Here is a tiny trained network, its code and every weight. The questions are about switching its units off for an input and a class, where a switched-off unit gives its printed mean instead of its output.

import numpy as np


def w(rows, s, z=0):
    codes = np.array(rows[::2]) - 128.0
    scale = np.full(codes.shape[1], s)
    scale[-1] = z or s
    return codes * scale


def f(y):
    return y / 2 * (1 + np.tanh(0.7978845608 * (y + 0.044715 * y**3)))


def log_softmax(a):
    a = a - a.max(-1, keepdims=True)
    return a - np.log(np.exp(a).sum(-1, keepdims=True))


def net(x, mask):
    res = np.array(x, float).reshape(1, 6) / 4 @ E
    y = f(res @ A[0][:, :-1].T + A[0][:, -1])
    res = res + np.where(mask, y, B[0][:, -1]) @ B[0][:, :-1]
    return log_softmax(res[-1] @ U[:, :-1].T + U[:, -1])


A, B = {}, {}
E = w([
[129,109,118,118,116,125],'x0',
[142,104,143,116,103,147],'x1',
[78,99,57,130,189,204],'x2',
[48,84,142,249,88,129],'x3',
[56,193,101,92,76,153],'x4',
[139,137,136,135,127,140],'x5',
],0.013)
A[0] = w([
[209,82,150,103,225,103,34],'N0',
[200,167,122,3,183,124,6],'N1',
[89,209,119,28,91,150,40],'N2',
[190,182,163,78,94,43,81],'N3',
[149,103,147,120,168,119,39],'N4',
[143,114,73,79,216,236,160],'N5',
],0.018,0.0023)
B[0] = w([
[233,153,50,131,123,195,200],'N0',
[9,86,166,241,125,127,252],'N1',
[250,132,49,148,145,184,221],'N2',
[112,141,166,21,127,79,222],'N3',
[145,139,82,133,136,131,148],'N4',
[116,145,184,36,114,63,222],'N5',
],0.017,0.024)
U = w([
[108,150,170,12,147,33,207],'0',
[58,91,127,248,132,140,200],'1',
[196,148,17,145,152,201,4],'2',
],0.011,0.0028)

Each question gives the input, the list of numbers given to net, and the class t.
The units are the neurons (one row each of A and B). Each row of codes is followed by its name. A weight is (code - 128) times the scale printed after its matrix; where a second scale follows, it is the last column's (A, B and U).
mask holds one flag per neuron, in row order. A switched-off neuron (its flag False) gives its mean, the last column of its row in B, instead of its output. The means were averaged over made-up inputs and are rounded, as every weight is.
A unit's drop is (log p(t) with every unit on - log p(t) with that unit switched off) / (log p(t) with every unit on - log p(t) with every unit switched off).
The circuit of an input: a set's keep is (log p(t) with only the set's units on - log p(t) with every unit switched off) / (log p(t) with every unit on - log p(t) with every unit switched off). Starting from all 6 units, units are removed one at a time, each time the one whose removal leaves the highest keep (on an exact tie, the one counted first), for as long as the keep stays at least 0.8.
circuit, biggest first: the units of the circuit, biggest drop first
most important unit: the unit with the biggest drop
k most important neurons: the k neurons with the biggest drops, biggest first
drop of u: that unit's drop, to one decimal
input [4,-6,3,-6,7,0], class 2: most important unit : N2
input [-5,-7,4,4,-1,2], class 0: circuit, biggest first : [N1; N2]
input [0,6,-6,-7,-7,8], class 1: 3 most important neurons : [N1; N2; N5]
input [-3,8,1,0,2,-5], class 2: 2 most important neurons : [N1; N3]
input [3,1,0,-3,-2,3], class 1: 2 most important neurons : [N2; N1]
input [-6,-5,-3,3,6,4], class 2: 2 most important neurons : [N1; N5]
input [5,-3,5,-7,6,6], class 1: 2 most important neurons : [N1; N3]
input [4,-8,-1,1,-4,3], class 2: 2 most important neurons : [N1; N5]
input [-2,-6,8,5,-8,8], class 0: 2 most important neurons : [N5; N2]
input [-2,-7,-5,4,-7,8], class 2: 3 most important neurons : [N1; N5; N0]
input [5,-1,-3,0,-4,-1], class 2: 3 most important neurons : [N5; N0; N1]
input [-2,5,3,-7,6,-1], class 1: 2 most important neurons : [N1; N0]
input [-5,0,2,-4,-1,-1], class 1: 2 most important neurons : [N1; N3]
input [1,-1,8,-1,-4,-7], class 0: most important unit : N5
input [-2,-6,-6,5,-8,6], class 2: 2 most important neurons : [N5; N1]
input [5,-1,8,-2,0,0], class 0: drop of N0 : 0.0
input [2,4,1,3,6,4], class 2: drop of N1 : 5.3
input [-4,-4,5,-8,-1,-8], class 1: drop of N1 : 3.5
